Below are the code and all the weights of a small trained network. Each question names an input and a target symbol and asks about switching units off, where a switched-off unit gives its printed mean instead of its output.

import numpy as np


def w(rows, s, z=0):
    codes = np.array(rows[::2]) - 128.0
    scale = np.full(codes.shape[1], s)
    scale[-1] = z or s
    return codes * scale


def norm(h):
    return h / np.sqrt((h * h).mean(-1, keepdims=True) + 1e-5)


def f(y):
    return y / 2 * (1 + np.tanh(0.7978845608 * (y + 0.044715 * y**3)))


def softmax(a):
    e = np.exp(a - a.max(-1, keepdims=True))
    return e / e.sum(-1, keepdims=True)


def log_softmax(a):
    a = a - a.max(-1, keepdims=True)
    return a - np.log(np.exp(a).sum(-1, keepdims=True))


def net(x, mask):
    ids = ['ΛΠΣΦΨΩεζηθμτ'.index(c) for c in x.split()]
    T = len(ids)
    res = E[ids] + P[:T]
    u = 0
    for l in range(2):
        q, k, v = (norm(res) @ M[l].T for M in (Q, K, V))
        z = softmax(np.where(np.tri(T) > 0, q @ k.T / 2**0.5, -1e9)) @ v
        res = res + np.where(mask[u], z, O[l][:, -1]) @ O[l][:, :-1]
        u += 1
        y = f(norm(res) @ A[l][:, :-1].T + A[l][:, -1])
        res = res + np.where(mask[u : u + 16], y, B[l][:, -1]) @ B[l][:, :-1]
        u += 16
    return log_softmax(norm(res)[-1] @ U[:, :-1].T + U[:, -1])


Q, K, V, O, A, B = {}, {}, {}, {}, {}, {}
E = w([
[113,146,83],'Λ',
[153,170,184],'Π',
[119,144,82],'Σ',
[200,182,253],'Φ',
[117,142,82],'Ψ',
[117,141,81],'Ω',
[130,74,143],'ε',
[114,144,80],'ζ',
[122,143,83],'η',
[107,99,72],'θ',
[193,116,124],'μ',
[110,110,77],'τ',
],0.02)
P = w([
[2,122,175],'0',
[103,176,129],'1',
[114,177,123],'2',
[120,170,118],'3',
[126,168,116],'4',
[129,164,110],'5',
[132,166,109],'6',
[134,165,106],'7',
[135,168,103],'8',
[132,161,100],'9',
[132,162,97],'10',
[136,158,91],'11',
[133,156,89],'12',
],0.0066)
Q[0] = w([
[251,239,79],'0.h0',
[159,81,175],'0.h0',
],0.014)
K[0] = w([
[1,170,190],'0.h0',
[157,103,184],'0.h0',
],0.012)
V[0] = w([
[128,148,83],'0.h0',
[213,253,242],'0.h0',
],0.0043)
O[0] = w([
[254,157,132,132],'0.h0',
[100,204,51,7],'0.h0',
],0.0061,0.0021)
A[0] = w([
[127,131,93,78],'0.n0',
[13,125,152,25],'0.n1',
[131,131,120,128],'0.n2',
[108,241,126,52],'0.n3',
[75,65,1,155],'0.n4',
[89,134,99,172],'0.n5',
[2,132,191,48],'0.n6',
[105,91,126,57],'0.n7',
[98,92,100,60],'0.n8',
[110,210,98,160],'0.n9',
[87,120,89,146],'0.n10',
[167,153,88,36],'0.n11',
[145,115,54,109],'0.n12',
[146,105,183,74],'0.n13',
[82,159,45,220],'0.n14',
[137,228,127,3],'0.n15',
],0.0097,0.0033)
B[0] = w([
[111,136,136,129],'0.n0',
[164,135,178,121],'0.n1',
[138,133,127,129],'0.n2',
[221,137,155,159],'0.n3',
[214,199,174,255],'0.n4',
[158,169,237,150],'0.n5',
[164,3,223,129],'0.n6',
[159,118,115,130],'0.n7',
[160,164,154,138],'0.n8',
[194,52,192,169],'0.n9',
[149,214,227,153],'0.n10',
[123,135,147,130],'0.n11',
[183,100,209,169],'0.n12',
[54,183,66,136],'0.n13',
[107,186,235,203],'0.n14',
[205,141,137,146],'0.n15',
],0.0053,0.007)
Q[1] = w([
[241,158,202],'1.h0',
[252,99,161],'1.h0',
],0.016)
K[1] = w([
[233,171,3],'1.h0',
[151,117,79],'1.h0',
],0.017)
V[1] = w([
[89,102,19],'1.h0',
[145,3,69],'1.h0',
],0.0056)
O[1] = w([
[170,247,72,3],'1.h0',
[148,120,58,106],'1.h0',
],0.014,0.0042)
A[1] = w([
[120,142,163,58],'1.n0',
[114,133,145,73],'1.n1',
[127,131,105,195],'1.n2',
[178,107,127,36],'1.n3',
[89,123,128,17],'1.n4',
[5,111,165,68],'1.n5',
[133,117,107,86],'1.n6',
[128,158,136,152],'1.n7',
[130,98,172,226],'1.n8',
[116,152,132,111],'1.n9',
[92,215,73,5],'1.n10',
[159,123,153,160],'1.n11',
[48,119,97,44],'1.n12',
[166,143,116,172],'1.n13',
[121,105,170,207],'1.n14',
[163,177,148,175],'1.n15',
],0.02,0.002)
B[1] = w([
[80,107,126,167],'1.n0',
[130,131,119,135],'1.n1',
[103,128,174,125],'1.n2',
[154,108,135,164],'1.n3',
[130,127,152,118],'1.n4',
[161,248,240,176],'1.n5',
[138,120,150,126],'1.n6',
[89,133,138,137],'1.n7',
[120,112,47,255],'1.n8',
[109,146,117,121],'1.n9',
[61,162,103,130],'1.n10',
[138,88,104,200],'1.n11',
[144,93,125,129],'1.n12',
[146,119,173,156],'1.n13',
[102,138,73,235],'1.n14',
[104,83,118,197],'1.n15',
],0.011,0.0088)
U = w([
[55,103,237,177],'Λ',
[107,10,59,164],'Π',
[130,130,119,84],'Σ',
[102,118,93,68],'Φ',
[135,127,123,73],'Ψ',
[127,128,118,68],'Ω',
[201,149,153,135],'ε',
[118,126,120,68],'ζ',
[148,120,134,74],'η',
[148,121,128,82],'θ',
[102,226,72,254],'μ',
[130,125,119,82],'τ',
],0.012,0.0072)

Each question gives the input, a string of symbols that net reads in full, and the target symbol t.
The units are the heads (2 rows each of Q, K, V and O) and the neurons (one row each of A and B). Each row of codes is followed by its name. A weight is (code - 128) times the scale printed after its matrix; where a second scale follows, it is the last column's (O, A, B and U).
mask holds one flag per unit, layer by layer, with each layer's heads first. A switched-off unit (its flag False) gives its mean, the last column of its rows in O or B, instead of its output. The means were averaged over made-up inputs and are rounded, as every weight is.
A unit's drop is (log p(t) with every unit on - log p(t) with that unit switched off) / (log p(t) with every unit on - log p(t) with every unit switched off).
The circuit of an input: a set's keep is (log p(t) with only the set's units on - log p(t) with every unit switched off) / (log p(t) with every unit on - log p(t) with every unit switched off). Starting from the 12 units with the biggest drops (on a tie, the unit counted first), units are removed one at a time, each time the one whose removal leaves the highest keep (on an exact tie, the one counted first), for as long as the keep stays at least 0.8.
circuit, biggest first: the units of the circuit, biggest drop first
unit that matters most: the unit with the biggest drop
k most important neurons: the k neurons with the biggest drops, biggest first
k most important neurons of layer l: the k neurons of layer l with the biggest drops, biggest first
input μ Π Π ε ε ε ε Π ε θ Ω Π η, target μ: 4 most important neurons => 0.n14; 0.n9; 0.n4; 1.n10
input ε Π ε Ω τ ε ε ε Ψ, target Λ: circuit, biggest first => 0.n14; 1.h0
input Π ε Ω η, target Λ: circuit, biggest first => 1.h0
input Π Σ Π Ω ε, target Λ: 2 most important neurons of layer 1 => 1.n5; 1.n11
input ε θ ε η ε ε μ Σ τ θ Π ε τ, target ε: circuit, biggest first => 0.n4; 0.n14
input τ Π Φ Π ε ε θ, target Λ: circuit, biggest first => 1.h0; 0.n14
input ε Ω ε Σ Π τ μ ε, target ε: 3 most important neurons => 0.n14; 0.n4; 1.n8
input μ η Ψ ε ζ ε Π η η Π Ψ ε, target μ: 3 most important neurons => 0.n4; 0.n9; 0.n14
input μ ε η η ε η ε Σ ε η θ Σ, target μ: 2 most important neurons => 0.n4; 0.n14
input ε η ε η η η μ ε ε ε θ ε η, target ε: 4 most important neurons of layer 0 => 0.n4; 0.n14; 0.n10; 0.n5
input μ θ ε ε θ ε ε Φ Φ, target μ: 3 most important neurons => 0.n14; 0.n4; 1.n10
input ε Ψ μ Π Π θ ζ η Π Σ Π Ψ, target ε: circuit, biggest first => 0.n4; 0.n14; 0.n9
input ε ε θ ε ε ε μ ε θ Ψ, target ε: 3 most important neurons => 0.n4; 0.n14; 0.n10
input Π ε η ε Ψ Σ Π μ Φ Ψ ε Ω Φ, target Π: unit that matters most => 1.n5
input μ ε ε η ε ε θ ε ε, target μ: 3 most important neurons => 0.n4; 0.n14; 1.n10
input ε Π Σ ε ε Ψ μ Π ε Φ ε Ω, target ε: 2 most important neurons => 0.n4; 0.n14
input ε Π θ ε ε μ Π θ, target ε: 3 most important neurons of layer 0 => 0.n4; 0.n14; 0.n10
input Σ ε ε Φ ε η ε Σ ε ε Π Π, target Π: 2 most important neurons => 0.n3; 0.n15
input ε Π μ Λ, target ε: 2 most important neurons => 0.n4; 0.n14
input Π ε η θ Λ ε μ Π, target Π: unit that matters most => 0.h0
